Below is a small trained network, with its code and all its weights. Each question gives an input and a class and asks what happens when units are switched off, that is, made to give their printed mean instead of their output.

import numpy as np


def w(rows, s, z=0):
    codes = np.array(rows[::2]) - 128.0
    scale = np.full(codes.shape[1], s)
    scale[-1] = z or s
    return codes * scale


def f(y):
    return y / 2 * (1 + np.tanh(0.7978845608 * (y + 0.044715 * y**3)))


def log_softmax(a):
    a = a - a.max(-1, keepdims=True)
    return a - np.log(np.exp(a).sum(-1, keepdims=True))


def net(x, mask):
    res = np.array(x, float).reshape(1, 8) / 4 @ E
    y = f(res @ A[0][:, :-1].T + A[0][:, -1])
    res = res + np.where(mask, y, B[0][:, -1]) @ B[0][:, :-1]
    return log_softmax(res[-1] @ U[:, :-1].T + U[:, -1])


A, B = {}, {}
E = w([
[128,129,127],'x0',
[129,129,127],'x1',
[128,128,128],'x2',
[130,129,130],'x3',
[110,30,95],'x4',
[128,128,128],'x5',
[180,160,11],'x6',
[10,153,84],'x7',
],0.013)
A[0] = w([
[73,132,78,93],'n0',
[21,157,91,225],'n1',
[158,173,93,119],'n2',
[97,193,129,165],'n3',
[119,61,114,177],'n4',
[162,151,37,215],'n5',
[116,7,90,220],'n6',
[120,192,143,197],'n7',
[152,115,2,133],'n8',
[176,138,20,204],'n9',
[199,107,155,255],'n10',
[11,163,91,221],'n11',
[132,116,121,112],'n12',
[107,120,201,227],'n13',
[190,115,169,193],'n14',
[143,180,203,90],'n15',
],0.015,0.0085)
B[0] = w([
[105,159,90,171],'n0',
[136,80,76,241],'n1',
[172,115,151,172],'n2',
[160,101,116,183],'n3',
[59,151,179,183],'n4',
[190,167,131,240],'n5',
[5,129,155,238],'n6',
[171,102,109,187],'n7',
[116,199,91,238],'n8',
[157,214,155,253],'n9',
[104,169,144,227],'n10',
[145,88,93,249],'n11',
[118,130,132,128],'n12',
[84,104,89,215],'n13',
[101,169,123,202],'n14',
[120,128,68,177],'n15',
],0.015,0.016)
U = w([
[99,179,52,255],'0',
[79,112,236,143],'1',
[156,16,98,123],'2',
[71,62,103,41],'3',
[228,165,254,164],'4',
[110,209,177,17],'5',
[212,137,56,50],'6',
],0.0099,0.007)

Each question gives the input, the list of numbers given to net, and the class t.
The units are the neurons (one row each of A and B). Each row of codes is followed by its name. A weight is (code - 128) times the scale printed after its matrix; where a second scale follows, it is the last column's (A, B and U).
mask holds one flag per neuron, in row order. A switched-off neuron (its flag False) gives its mean, the last column of its row in B, instead of its output. The means were averaged over made-up inputs and are rounded, as every weight is.
A unit's drop is (log p(t) with every unit on - log p(t) with that unit switched off) / (log p(t) with every unit on - log p(t) with every unit switched off).
most important unit: the unit with the biggest drop
top k neurons: the k neurons with the biggest drops, biggest first
drop when u is switched off: that unit's drop, to one decimal
input [-5,-1,4,6,6,-1,-5,1], class 3: most important unit	n9
input [1,-5,-3,8,3,-8,-8,0], class 1: top 3 neurons	[n1, n11, n4]
input [-1,-2,8,-4,-4,-2,-8,-5], class 0: top 2 neurons	[n15, n13]
input [-4,4,7,1,2,-2,-8,1], class 3: top 2 neurons	[n13, n9]
input [-3,-7,-4,-3,-5,8,1,-6], class 4: top 2 neurons	[n6, n8]
input [3,2,-1,3,2,-6,-4,-8], class 1: top 4 neurons	[n8, n9, n5, n1]
input [8,8,3,1,4,6,-8,-1], class 1: top 3 neurons	[n1, n11, n4]
input [1,1,4,6,4,8,-5,-3], class 1: drop when n9 is switched off	0.0
input [7,3,3,1,-6,4,-6,-6], class 0: drop when n15 is switched off	0.4
input [-8,-8,-1,-1,7,7,-8,1], class 3: drop when n3 is switched off	-0.1
input [-4,-2,-2,3,0,-6,6,-4], class 4: drop when n6 is switched off	0.1
